A =
-9	46	12	24	6	82	9	25	52	-5
-5	-38	-21	-15	-38	5	22	43	24	45
-47	22	30	23	-13	15	-57	3	-33	36
14	32	1	20	-27	8	15	16	-37	17
5	65	-48	38	6	-31	14	14	-2	17
-9	-49	-54	8	-14	10	39	6	13	4
-72	-12	-2	-16	-31	-49	13	27	-26	-10
-13	70	-42	-6	-69	-47	-31	-16	17	36
39	-16	-54	-26	0	-15	-9	52	23	40
-22	17	-27	-43	-11	-25	-32	-19	-38	10
8	-13	67	-2	-77	-16	-9	41	39	7
45	37	54	-27	12	-10	-20	32	-6	20
-11	54	-1	75	18	-13	-9	-2	57	-19
7	50	35	-6	-1	32	-20	9	56	-23
29	-6	6	-54	3	-54	17	-19	41	20
A[0,0] = -9
A[12] = [-11, 54, -1, 75, 18, -13, -9, -2, 57, -19]
A[1,9] = 45
A[:, -2] = [52, 24, -33, -37, -2, 13, -26, 17, 23, -38, 39, -6, 57, 56, 41]
A[12,1] = 54
A[-4,-7] = -27
A[-6,8] = -38
A[2,8] = -33
A[4,5] = -31
A[-4,-10] = 45
A[:, -4] = [9, 22, -57, 15, 14, 39, 13, -31, -9, -32, -9, -20, -9, -20, 17]
A[-1] = [29, -6, 6, -54, 3, -54, 17, -19, 41, 20]
A[:, -3] = [25, 43, 3, 16, 14, 6, 27, -16, 52, -19, 41, 32, -2, 9, -19]
A[-5,-4] = -9
A[-7,0] = 39
A[-1,0] = 29
A[-4,-9] = 37
A[7,1] = 70
A[-6] = [-22, 17, -27, -43, -11, -25, -32, -19, -38, 10]
A[-3,-7] = 75
A[-14,6] = 22
A[3,3] = 20
A[-6,-10] = -22
A[5] = [-9, -49, -54, 8, -14, 10, 39, 6, 13, 4]
A[-4] = [45, 37, 54, -27, 12, -10, -20, 32, -6, 20]
A[-14] = [-5, -38, -21, -15, -38, 5, 22, 43, 24, 45]
A[:, 2] = [12, -21, 30, 1, -48, -54, -2, -42, -54, -27, 67, 54, -1, 35, 6]
A[-7,2] = -54
A[-8,-1] = 36
A[5,1] = -49
A[:, 1] = [46, -38, 22, 32, 65, -49, -12, 70, -16, 17, -13, 37, 54, 50, -6]
A[8,9] = 40
A[-12,-6] = -27
A[-13,-10] = -47
A[3,2] = 1
A[11,4] = 12

x =
[[  2  20  -4  63]
 [ 73  17 -60 -64]
 [ 80  22 -68 -65]
 [ 64  14 -48 -66]
 [-35   6  44  73]]
x[0][0]	2
x[4]	[-35, 6, 44, 73]
x[:, 2]	[-4, -60, -68, -48, 44]
x[3][1]	14
x[1][3]	-64
x[1][1]	17
x[2][2]	-68
x[0]	[2, 20, -4, 63]

grid = -11.363    8.277    3.738  -15.230   10.918   -5.043   -7.380  -12.713
grid[0] -> -11.363
grid[4] -> 10.918
grid[3] -> -15.230
grid[6] -> -7.380
grid[7] -> -12.713

B =
[[5502 3629 3242 6041 6473 4836]
 [2255 4186 3295 1626 6667 4721]
 [5970 7285 4757 8365 4433 8287]
 [1670 4135 3247 1606 6361 4790]
 [2562 3848 3327 1594 6732 4773]
 [1649 4397 3275 2012 6663 4832]
 [5988 7321 4641 8407 4206 8426]
 [3291 4938 3652 3087 6133 5504]
 [1642 4472 3338 1958 6505 4746]
 [1215 4135 3555 1147 6433 4641]]
Indices start at 0.
row 0 col 0 = 5502
row 3 col 3 = 1606
row 5 col 4 = 6663
row 7 col 4 = 6133
row 7 col 3 = 3087
row 8 col 4 = 6505
row 5 col 3 = 2012
row 9 col 0 = 1215
row 4 col 1 = 3848
row 8 col 1 = 4472
row 0 col 4 = 6473
row 6 col 4 = 4206
row 4 col 4 = 6732
row 5 col 0 = 1649
row 8 col 0 = 1642
row 3 col 4 = 6361
row 1 col 4 = 6667
row 9 col 5 = 4641
row 2 col 1 = 7285
row 2 col 2 = 4757
row 1 col 1 = 4186
row 2 col 3 = 8365
row 6 col 3 = 8407
row 0 col 5 = 4836
row 6 col 1 = 7321
row 3 col 5 = 4790
row 1 col 0 = 2255
row 2 col 5 = 8287
row 7 col 0 = 3291

a =
array([ 0.12,  0.07, -0.05,  0.06,  0.02,  0.07, -0.12,  0.00, -0.10,
       -0.06])
a[0] = 0.12
a[-1] = -0.06
a[-5] = 0.07
a[-4] = -0.12
a[-9] = 0.07
a[7] = 0.00

X = [-26  29  -4  81  49   6 -46 -18 -11 -35  86  -4   0  28  23]
X[0]	-26
X[3]	81
X[4]	49
X[6]	-46

arr = [ 85  48  21  10 -55 -24  32   2 -82]
arr[0]	85
arr[6]	32
arr[3]	10
arr[5]	-24

W = [ 19   3 -10  80  17 -17  35 -76  71 -22 -18   8]
W[0] => 19
W[3] => 80
W[8] => 71
W[1] => 3
W[9] => -22
W[4] => 17

m =
array([[  23.9,  -68.0,  124.2, -135.8,   33.7,    1.3,   55.7,  -76.6],
       [ 152.2,  -78.3, -247.2,   51.9,  137.6,  167.4,  105.5,  -70.8],
       [-171.6,  112.7,  -26.1,  128.5, -127.3, -153.5, -111.1,  127.7],
       [ 210.4, -165.5,  -89.9,  -99.6,  208.8,  196.7,  223.4, -161.2]])
Indices start at 0.
(0, 0) => 23.9
(3, 1) => -165.5
(3, 7) => -161.2
(2, 7) => 127.7
(3, 3) => -99.6
(1, 3) => 51.9
(2, 5) => -153.5
(1, 1) => -78.3
(1, 5) => 167.4
(2, 1) => 112.7
(0, 6) => 55.7
(0, 3) => -135.8
(1, 0) => 152.2
(0, 2) => 124.2
(0, 7) => -76.6
(1, 4) => 137.6
(2, 6) => -111.1
(3, 0) => 210.4
(0, 5) => 1.3
(2, 4) => -127.3
(1, 2) => -247.2
(1, 6) => 105.5

M =
[[ 75  -4  52  14]
 [-26  11 -21 -41]
 [ 42 -24  81  51]]
M[0, -4]: 75
M[-1, 3]: 51
M[1]: [-26, 11, -21, -41]
M[1, 1]: 11
M[-2, -1]: -41
